Here is a tiny trained network, its code and every weight. The questions are about switching its units off for an input and a target symbol, where a switched-off unit gives its printed mean instead of its output.

import numpy as np


def w(rows, s, z=0):
    codes = np.array(rows[::2]) - 128.0
    scale = np.full(codes.shape[1], s)
    scale[-1] = z or s
    return codes * scale


def f(y):
    return np.maximum(y, 0)


def softmax(a):
    e = np.exp(a - a.max(-1, keepdims=True))
    return e / e.sum(-1, keepdims=True)


def log_softmax(a):
    a = a - a.max(-1, keepdims=True)
    return a - np.log(np.exp(a).sum(-1, keepdims=True))


def net(x, mask):
    ids = ['γδεζτψω'.index(c) for c in x.split()]
    T = len(ids)
    res = E[ids] + P[:T]
    u = 0
    for l in range(2):
        q, k, v = (res @ M[l].T for M in (Q, K, V))
        z = softmax(np.where(np.tri(T) > 0, q @ k.T / 3**0.5, -1e9)) @ v
        res = res + np.where(mask[u], z, O[l][:, -1]) @ O[l][:, :-1]
        u += 1
        y = f(res @ A[l][:, :-1].T + A[l][:, -1])
        res = res + np.where(mask[u : u + 12], y, B[l][:, -1]) @ B[l][:, :-1]
        u += 12
    return log_softmax(res[-1] @ U[:, :-1].T + U[:, -1])


Q, K, V, O, A, B = {}, {}, {}, {}, {}, {}
E = w([
[130,254,172,232,159,70,123,59],'γ',
[108,110,120,114,215,76,111,105],'δ',
[86,116,205,213,87,23,131,148],'ε',
[150,88,191,139,90,110,166,136],'ζ',
[203,240,87,79,147,65,60,81],'τ',
[174,110,114,67,98,84,96,119],'ψ',
[199,182,144,132,36,64,100,138],'ω',
],0.0094)
P = w([
[207,120,115,157,189,176,162,143],'0',
[175,132,128,187,136,168,166,102],'1',
[94,159,165,100,112,131,107,145],'2',
[208,74,105,207,179,140,140,74],'3',
[136,169,128,161,72,105,202,4],'4',
[93,165,171,93,103,133,106,143],'5',
[225,100,119,210,140,140,144,75],'6',
],0.014)
Q[0] = w([
[128,127,123,121,143,179,118,149],'0.h1',
[72,58,42,118,112,255,194,192],'0.h1',
[138,106,158,145,99,109,143,130],'0.h1',
],0.083)
K[0] = w([
[132,147,168,102,114,111,126,90],'0.h1',
[62,255,173,79,1,164,121,114],'0.h1',
[127,66,70,138,83,115,107,61],'0.h1',
],0.06)
V[0] = w([
[107,111,223,122,196,194,117,146],'0.h1',
[137,125,252,140,132,172,116,181],'0.h1',
[135,103,16,230,53,104,90,217],'0.h1',
],0.0022)
O[0] = w([
[76,112,149,95,112,24,249,59,187],'0.h1',
[94,123,100,83,84,149,180,167,1],'0.h1',
[187,51,112,171,136,239,78,116,65],'0.h1',
],0.0016,0.00051)
A[0] = w([
[36,133,47,109,66,217,121,149,60],'0.n1',
[91,110,115,113,112,245,113,134,13],'0.n2',
[4,157,154,170,168,118,106,165,75],'0.n3',
[99,128,97,93,138,159,151,141,22],'0.n4',
[105,168,63,74,83,148,74,162,57],'0.n5',
[53,110,94,33,176,115,90,147,116],'0.n6',
[88,54,81,131,107,193,108,150,43],'0.n7',
[92,82,191,61,78,166,125,170,6],'0.n8',
[84,103,55,105,62,152,154,192,1],'0.n9',
[76,89,52,129,89,160,146,175,94],'0.n10',
[52,109,107,114,79,85,45,179,94],'0.n11',
[51,96,59,121,92,175,117,176,41],'0.n12',
],0.015,0.0064)
B[0] = w([
[168,148,102,111,137,156,115,163,128],'0.n1',
[124,143,181,104,107,147,92,153,128],'0.n2',
[119,148,217,87,133,252,110,76,251],'0.n3',
[110,124,107,137,103,143,98,134,128],'0.n4',
[143,158,199,73,170,161,129,190,179],'0.n5',
[163,58,168,163,127,26,31,81,247],'0.n6',
[185,183,105,110,88,97,197,173,128],'0.n7',
[75,101,31,194,93,183,145,100,159],'0.n8',
[71,116,93,70,105,176,124,157,128],'0.n9',
[186,89,153,156,170,105,164,56,128],'0.n10',
[11,131,93,114,94,95,85,141,236],'0.n11',
[148,147,107,132,137,133,164,134,128],'0.n12',
],0.023,0.0023)
Q[1] = w([
[193,87,157,164,192,183,44,169],'1.h1',
[199,113,97,137,167,63,253,38],'1.h1',
[9,117,166,80,111,114,30,99],'1.h1',
],0.058)
K[1] = w([
[93,164,152,106,164,218,153,239],'1.h1',
[254,96,70,194,198,79,186,182],'1.h1',
[64,127,182,89,86,140,79,13],'1.h1',
],0.055)
V[1] = w([
[71,136,115,163,252,125,136,125],'1.h1',
[156,187,30,72,147,142,68,68],'1.h1',
[135,41,107,22,168,157,150,138],'1.h1',
],0.026)
O[1] = w([
[95,190,57,167,107,137,22,95,249],'1.h1',
[102,212,162,195,183,39,116,184,203],'1.h1',
[23,200,133,72,93,67,163,1,47],'1.h1',
],0.008,0.011)
A[1] = w([
[104,144,72,47,77,131,179,237,41],'1.n1',
[43,56,84,60,86,57,129,172,45],'1.n2',
[132,126,137,23,124,108,114,135,71],'1.n3',
[46,125,131,111,133,156,152,138,2],'1.n4',
[125,139,100,126,105,135,237,90,127],'1.n5',
[62,105,62,130,98,104,189,165,119],'1.n6',
[158,134,124,159,148,60,185,122,104],'1.n7',
[153,131,98,6,145,95,105,190,69],'1.n8',
[175,89,114,119,148,70,227,127,98],'1.n9',
[127,146,135,78,119,31,240,82,71],'1.n10',
[139,116,98,96,96,118,245,51,61],'1.n11',
[138,90,33,127,90,177,193,102,135],'1.n12',
],0.014,0.0095)
B[1] = w([
[97,125,107,136,139,107,96,4,147],'1.n1',
[198,126,105,163,140,174,128,124,168],'1.n2',
[147,107,112,122,143,76,165,176,171],'1.n3',
[122,99,74,73,126,134,144,176,146],'1.n4',
[163,106,118,98,137,114,63,124,166],'1.n5',
[155,104,182,137,140,93,195,143,140],'1.n6',
[110,146,141,46,100,115,130,183,255],'1.n7',
[99,204,116,119,124,116,146,151,175],'1.n8',
[130,147,164,134,139,196,121,74,181],'1.n9',
[73,64,63,102,94,224,158,170,204],'1.n10',
[191,119,138,89,163,112,14,136,168],'1.n11',
[42,119,197,179,121,84,207,157,195],'1.n12',
],0.015,0.0088)
U = w([
[161,51,56,192,105,124,153,197,109],'γ',
[61,121,53,139,82,82,182,54,254],'δ',
[59,57,127,160,73,99,214,154,120],'ε',
[100,4,174,106,109,59,92,118,88],'ζ',
[77,130,128,96,117,49,163,219,59],'τ',
[64,54,74,84,68,145,166,167,102],'ψ',
[134,143,198,99,120,195,206,106,117],'ω',
],0.003,0.0064)

Each question gives the input, a string of symbols that net reads in full, and the target symbol t.
The units are the heads (3 rows each of Q, K, V and O) and the neurons (one row each of A and B). Each row of codes is followed by its name. A weight is (code - 128) times the scale printed after its matrix; where a second scale follows, it is the last column's (O, A, B and U).
mask holds one flag per unit, layer by layer, with each layer's heads first. A switched-off unit (its flag False) gives its mean, the last column of its rows in O or B, instead of its output. The means were averaged over made-up inputs and are rounded, as every weight is.
A unit's drop is (log p(t) with every unit on - log p(t) with that unit switched off) / (log p(t) with every unit on - log p(t) with every unit switched off).
The circuit of an input: a set's keep is (log p(t) with only the set's units on - log p(t) with every unit switched off) / (log p(t) with every unit on - log p(t) with every unit switched off). Starting from the 12 units with the biggest drops (on a tie, the unit counted first), units are removed one at a time, each time the one whose removal leaves the highest keep (on an exact tie, the one counted first), for as long as the keep stays at least 0.8.
circuit, biggest first: the units of the circuit, biggest drop first
unit that matters most: the unit with the biggest drop
k most important neurons: the k neurons with the biggest drops, biggest first
top k neurons in layer l: the k neurons of layer l with the biggest drops, biggest first
drop when u is switched off: that unit's drop, to one decimal
input ζ τ δ ε, target ζ: top neuron in layer 0 : 0.n11
input ζ τ τ γ γ ζ, target ε: 2 most important neurons : 0.n11, 0.n8
input ζ γ δ τ, target ζ: circuit, biggest first : 1.h1, 1.n11
input τ τ ζ ε δ, target ε: circuit, biggest first : 1.n12, 1.h1
input ψ δ δ γ γ ψ γ, target ψ: circuit, biggest first : 1.n10, 1.h1, 0.n11
input δ ζ γ ω ψ, target ω: circuit, biggest first : 1.h1, 1.n9
input ψ ω δ ω γ, target ω: 2 most important neurons : 1.n9, 0.n11
input τ ζ δ ζ, target τ: circuit, biggest first : 1.h1, 1.n7
input δ δ γ δ τ ψ, target γ: 2 most important neurons : 1.n2, 0.n6
input ε γ τ, target τ: 2 most important neurons : 1.n8, 1.n3
input δ δ γ ζ τ, target ζ: circuit, biggest first : 1.h1, 1.n11, 0.n11
input ψ τ γ τ, target ψ: circuit, biggest first : 1.h1, 1.n10, 0.n11
input ζ γ ε γ δ τ ω, target ζ: 3 most important neurons : 1.n11, 1.n5, 0.n11
input ε γ ε ζ δ ε ψ, target ε: 2 most important neurons : 1.n12, 0.n3
input δ ω δ δ δ γ ψ, target δ: circuit, biggest first : 1.h1
input δ ω δ δ δ ω, target δ: 2 most important neurons : 1.n1, 0.n6
input ω ω δ τ, target ω: 2 most important neurons : 1.n9, 0.n11
input δ δ ω δ δ ζ, target ε: top 2 neurons in layer 0 : 0.n8, 0.n5
input δ δ τ ψ δ τ, target τ: 3 most important neurons : 1.n8, 1.n3, 0.n6
input τ δ γ, target ω: unit that matters most : 0.n3
input τ δ τ ψ γ γ ψ, target τ: drop when 1.h1 is switched off : 1.1
input ε δ δ γ, target ε: drop when 0.n3 is switched off : 0.1
input τ δ τ γ δ ε δ, target τ: drop when 1.h1 is switched off : 1.0
input ω δ δ τ γ, target τ: drop when 1.h1 is switched off : 0.8
input ψ γ δ ψ, target ψ: top 2 neurons in layer 1 : 1.n10, 1.n7
